(in the rows, 128 means zero)
Each row is followed by its class. Each block has new classes.
[128 166 103 133 134 162  99 128 157 131 126 127 119 125 122 102  97 112
 109 146 110 103 144 142 140 126 135 108 134 127 114 121 163 174 184 114
 119 140 128 159 132 136 185 143  88 121 114 111 162 123 116 144 115 110
 123 140 127 122 123  71 107 120 162 137 125 135] | J935
[129 165 126 123 112 148 138 133 146  66 139 146  70 124 127 131 119 138
 126 114 134 115 106 106 112 141 118  43 119 125 112 158 104 122 180 130
 151 104 136  89 149 127 206 130 124 143 121 138 190 148 139 128  94 135
 150 105 112 137 133 165 104 125  85 116 148 140] | j689
[108 102 122 120 136 143 140  69 143  87 110 120  45 133 130 140 116 134
 167 110 138 108 125 125 138 138 124   9 125 130  98 151 114  65 175 142
 126 110 139  83 194 138 181 138 127 119  51 123 182 135 111 132 115 123
 134 136 134 149  98 169 130 123 109 148  92  82] | j736
[145 129 128 124 117 148 161 116 121 185  97 102 160 101 122 158 145 135
  98 112 129 157 157 108 186 139  97 157 132 117 117 154 175 191 156 113
 147 159 134 118 189 131 155 140 141 118  85 206 162 140 132 105  81 116
 102 164 115 119 138 111 151 118 137 104  96 124] | J935
[132 128 129 129 152 151 124  84 163 124 124 135  96 124 124 121 113 119
 105 135 116 122 140 109 112 137 130  45 127 125 117 144 127 127 157 123
 127 115 135 129 189 129 162 123 123 129  65  97 158 131 139 143 115 123
 127 153 124 127 166 118 121 111 168 121 152  85] | J935
[122  77 138 130 136 116 145  94 116 135 117 115 151 125 136 137 149 112
 113 106 128 125 128 116 136 121 125 142 121 130 132 130  96  98  73 151
 117 158 131 111 160 123  30 122 125 130 109 127  90 147 122 125 152 112
 113 160 141 118 117 159 150 144 152 132 105 111] | j401
[146 158 110 119 110 122 129 151 131 107 138 126 131 118 133 116 129 134
 105 117 132 113 109 125 114 134 115 116 110 127 127 139  99 149 131 132
 132 135 126 130 120 110 113 130 121 146 159 129 140 137 142 126 116 128
 138 128 135 121 140 152 121 140 100 120 160 171] | J209
[108  74 114 150 163 178 129  98 133 122  96 139  41 125  81 109  83 190
 146 145  98 135 183  69 169 121 130   4  74 132  93 144 102 190 159 106
 120  54 125 114 217  94 252 125 107 107  43  86 142 103 205 160 117 148
 140 115  93 184 109 153  50  90 152 126 223 100] | j170
[119 120 107 130 137 142 136 118 136 105 116 132  91 136 129 122 109 145
 146 138 137 135 142 131 144 129 122  79 139 137 110 138 164 133 190 113
 126 129 128 113 114 132 179 126 131 120 126 118 135 120 115 132 121 132
 124 142 115 131 102 126 114 124 142 137 111 141] | J935
[127 149 106 115 127 122 132 144 136  99 115 137 113 134 129 105 125 129
 121 129 134 135 115 119 124 129 119 139 141 135 122 116 107 134 132 132
 129 151 127 149 131 109  51 136 140 142 141 108 117 131 146 123 110 118
 131 124 125 124 121 152 130 131 110 132 146 181] | J935
[131 150 129 123 118 126 127 117 158 132 122 118 116 152 120 131 119 115
 138 123 129 119 120 129 204 111 127 201 149 125 133  91 133 109 159 110
 161 165 124 136 140 153  89 147 150  98  90 141 175 116  91 119 129 120
 114 116 144 124  61  78 118 118 170 147  39 119] | J935
[130 142 127 128 133 157 110 127 146 134 122 124 148 132 118 121 120 103
 119 137 124 126 142 125 147 130 141 130 112 120 134 126 138 156 153 131
 126 113 112 130 143 133 178 137 120 120 129 116 141 125 124 139 127 120
 130 108 129 132 129  64 111 122 161 135 141 115] | J935
[122 153 127 127 127 154 195 103 166 126 140 131  97 132 115 121 118 116
 112 126 116 121 133 126 127 124 139  90 116 129 135 128 128 134 160 125
 135 106 136 137 173 134 183 131 120 118  72 125 188 123 125 139 118 128
 129 118 137 140 128  88 114 114 147 127 113  85] | J935
[137 128 152 139 134 114 127 116 124 138 134 142  96 116 120 137 116 165
 127 133 135 139 147 109 101 126 129  92 122 128 158 138 112 116 112 115
 130  94 142 135 156 101 157 123 125 125  91 135 131 122 152 134 134 152
 129 121 114 146 143 146 111 106 118 111 146  85] | j790
[132 181 129 123 100 126 110 158 143 129 149 139 111 125 107 126 126 146
 145 136 120 115 115 130 116 131 131 145 119 124 137 115 122 154 129 107
 137 105 129 150 113 127 163 127 116 130 135 131 156 122 133 131 109 132
 129  95 122 145 141 123 111 125  96 128 130 148] | j689
[153 139 148 123 115 170 147 101 149  58 101 128  95 141 137 143 119 107
 143 104 146 131 129  86 177 137 124  86 109 112  89 143  86 108 194 154
 163 131 120  58 189 132 171 146 125 124 107 114 181 135 131 128 127 128
 139  97 120 122 106 102 101 123 156 103 162 118] | J935
[125 148 121 135 116 168 116 133 137 130 131 121 158 122 122 119 135  96
 120 125 123 115 126 130 141 131 130 137 106 125  95 125 129 162 143 144
 129 122 117 127 139 136 163 137 127 133 160 138 148 134 127 132 119 118
 127 111 135 120 141  83 113 136 151 123 150 129] | J935
[128 157 107 128 112 133 130 151 143 112 133 131 122 126 128 115 129 133
 120 135 116 107 115 142 122 124 126 121 119 143 133 119 166 150 136 118
 129 122 127 136 105 122 126 135 114 134 150 120 136 130 137 126 115 123
 141 127 132 128 122 138 113 124 107 132 134 179] | J209
